Here is a tiny trained network, its code and every weight. The questions are about switching its units off for an input and a target symbol, where a switched-off unit gives its printed mean instead of its output.

import numpy as np


def w(rows, s, z=0):
    codes = np.array(rows[::2]) - 128.0
    scale = np.full(codes.shape[1], s)
    scale[-1] = z or s
    return codes * scale


def f(y):
    return y / 2 * (1 + np.tanh(0.7978845608 * (y + 0.044715 * y**3)))


def softmax(a):
    e = np.exp(a - a.max(-1, keepdims=True))
    return e / e.sum(-1, keepdims=True)


def log_softmax(a):
    a = a - a.max(-1, keepdims=True)
    return a - np.log(np.exp(a).sum(-1, keepdims=True))


def net(x, mask):
    ids = ['ΛΞβγζηθπψ'.index(c) for c in x.split()]
    T = len(ids)
    res = E[ids] + P[:T]
    r = res
    for j in range(2):
        rows = slice(3 * j, 3 * j + 3)
        q, k, v = (r @ M[0][rows].T for M in (Q, K, V))
        z = softmax(np.where(np.tri(T) > 0, q @ k.T / 3**0.5, -1e9)) @ v
        o = O[0][rows]
        res = res + np.where(mask[j], z, o[:, -1]) @ o[:, :-1]
    y = f(res @ A[0][:, :-1].T + A[0][:, -1])
    res = res + np.where(mask[2:10], y, B[0][:, -1]) @ B[0][:, :-1]
    return log_softmax(res[-1] @ U[:, :-1].T + U[:, -1])


Q, K, V, O, A, B = {}, {}, {}, {}, {}, {}
E = w([
[120,145,166,189,200,85],'Λ',
[33,201,110,95,109,109],'Ξ',
[124,64,21,151,57,40],'β',
[168,43,179,111,136,73],'γ',
[147,45,133,165,72,116],'ζ',
[132,67,87,80,76,135],'η',
[2,169,192,111,182,158],'θ',
[21,148,29,251,142,129],'π',
[214,190,161,195,128,105],'ψ',
],0.008)
P = w([
[64,76,190,206,225,27],'0',
[253,141,91,94,160,170],'1',
[69,241,190,197,7,121],'2',
[58,108,53,55,177,45],'3',
[213,116,101,82,147,190],'4',
[49,236,177,207,28,137],'5',
[96,93,4,79,131,32],'6',
[202,109,113,75,149,198],'7',
[37,242,181,232,50,150],'8',
],0.0075)
Q[0] = w([
[131,58,72,11,158,124],'h1',
[183,109,123,2,248,201],'h1',
[164,94,63,29,191,153],'h1',
[58,154,152,161,116,148],'h2',
[81,194,224,213,79,63],'h2',
[89,199,238,220,77,77],'h2',
],0.0086)
K[0] = w([
[152,148,59,36,93,217],'h1',
[109,203,148,2,120,180],'h1',
[117,172,88,33,84,189],'h1',
[54,120,162,147,201,60],'h2',
[65,182,250,160,161,99],'h2',
[83,186,254,177,166,91],'h2',
],0.0073)
V[0] = w([
[55,210,119,207,213,176],'h1',
[42,144,17,100,54,117],'h1',
[166,240,144,123,73,150],'h1',
[117,78,81,142,57,144],'h2',
[35,131,142,112,162,97],'h2',
[116,60,135,85,254,82],'h2',
],0.0081)
O[0] = w([
[164,218,210,222,166,190,254],'h1',
[114,254,154,45,154,47,53],'h1',
[143,97,207,216,57,43,69],'h1',
[87,52,105,191,61,155,59],'h2',
[16,160,154,172,188,97,195],'h2',
[138,41,237,125,245,120,161],'h2',
],0.0069,0.0037)
A[0] = w([
[132,196,89,117,53,102,190],'n1',
[140,150,73,151,62,239,216],'n2',
[73,167,156,164,143,71,46],'n3',
[152,120,108,158,184,42,255],'n4',
[44,83,79,87,113,36,130],'n5',
[74,181,151,189,31,92,88],'n6',
[111,115,167,191,2,120,152],'n7',
[49,197,175,129,110,105,48],'n8',
],0.0082,0.004)
B[0] = w([
[146,167,85,54,106,43,204],'n1',
[78,143,39,128,82,234,244],'n2',
[208,58,94,80,107,109,210],'n3',
[132,138,50,131,147,24,255],'n4',
[149,140,175,205,254,123,178],'n5',
[189,46,178,67,84,83,216],'n6',
[116,27,157,172,37,96,178],'n7',
[225,99,123,147,147,137,227],'n8',
],0.0073,0.0048)
U = w([
[155,110,147,207,219,77,250],'Λ',
[69,237,98,54,128,64,232],'Ξ',
[136,100,44,119,61,31,3],'β',
[235,9,227,46,89,83,77],'γ',
[91,8,153,194,45,175,137],'ζ',
[72,83,78,34,109,183,92],'η',
[31,205,240,176,169,235,149],'θ',
[2,176,57,161,149,217,45],'π',
[250,197,111,129,125,220,63],'ψ',
],0.007,0.0029)

Each question gives the input, a string of symbols that net reads in full, and the target symbol t.
The units are the heads (3 rows each of Q, K, V and O) and the neurons (one row each of A and B). Each row of codes is followed by its name. A weight is (code - 128) times the scale printed after its matrix; where a second scale follows, it is the last column's (O, A, B and U).
mask holds one flag per unit, heads first, then neurons. A switched-off unit (its flag False) gives its mean, the last column of its rows in O or B, instead of its output. The means were averaged over made-up inputs and are rounded, as every weight is.
A unit's drop is (log p(t) with every unit on - log p(t) with that unit switched off) / (log p(t) with every unit on - log p(t) with every unit switched off).
The circuit of an input: a set's keep is (log p(t) with only the set's units on - log p(t) with every unit switched off) / (log p(t) with every unit on - log p(t) with every unit switched off). Starting from all 10 units, units are removed one at a time, each time the one whose removal leaves the highest keep (on an exact tie, the one counted first), for as long as the keep stays at least 0.8.
units of the circuit, in order: the units of the circuit, biggest drop first
most important unit: the unit with the biggest drop
top k neurons: the k neurons with the biggest drops, biggest first
heads that matter: for each layer, one digit per head in row order, 1 if its drop is at least 0.15 and else 0, layers parted by /
drop when u is switched off: that unit's drop, to one decimal
input Λ ψ γ ψ ψ β, target θ: heads that matter => 11
input ψ Λ β ψ Λ ψ ψ γ π, target ζ: units of the circuit, in order => [h1; n7]
input γ θ η Ξ Λ ψ Ξ ζ Λ, target π: units of the circuit, in order => [h1; n2; h2]
input ψ Ξ ψ β, target Λ: top neuron => [n5]
input β ψ ψ ψ ζ ψ, target Ξ: top 2 neurons => [n1; n3]
input γ β ψ, target π: units of the circuit, in order => [h1; n2; n3]
input η γ Ξ ψ γ Ξ, target β: top 2 neurons => [n1; n6]
input Λ Λ Ξ ψ ζ γ, target θ: heads that matter => 11
input γ ψ Ξ ψ Λ θ, target π: heads that matter => 10
input π Λ ψ π Λ ψ Ξ, target Λ: top 2 neurons => [n5; n2]
input Λ π ζ, target θ: heads that matter => 11
input θ π Λ ψ β β π π, target π: heads that matter => 01
input π β ψ π θ ψ θ ζ θ, target ψ: top 2 neurons => [n8; n3]
input π γ Λ, target ψ: top neuron => [n8]
input ψ η Λ Ξ η ψ π Λ θ, target ζ: top 2 neurons => [n7; n6]
input Λ β Λ Λ Λ ψ ψ ψ Ξ, target θ: units of the circuit, in order => [h1; h2]
input θ Ξ ψ ψ γ Ξ, target Λ: units of the circuit, in order => [h2; n8]
input θ Ξ ψ ψ ζ, target ζ: heads that matter => 11
input Ξ Ξ β ψ Ξ Λ, target γ: top 2 neurons => [n6; n3]
input θ Λ ψ, target Λ: top 3 neurons => [n2; n3; n8]
input β ψ Λ ψ Λ π γ θ, target θ: heads that matter => 00
input Ξ θ Ξ Ξ Ξ ψ γ, target Λ: most important unit => n5
input ψ η ζ, target ζ: heads that matter => 10
input ψ β θ, target ζ: heads that matter => 10
input Ξ π ψ Λ ψ ψ Λ θ Ξ, target γ: top 3 neurons => [n6; n8; n3]
input π Ξ θ Λ ψ ζ, target ψ: top 2 neurons => [n8; n2]
input β γ γ, target Ξ: heads that matter => 10
input Λ γ θ ζ, target Λ: drop when n2 is switched off => 0.2
input ψ π Λ ψ β γ, target ζ: drop when n8 is switched off => 0.0
input Λ π ψ ψ γ Λ ζ, target Λ: drop when n5 is switched off => 1.0
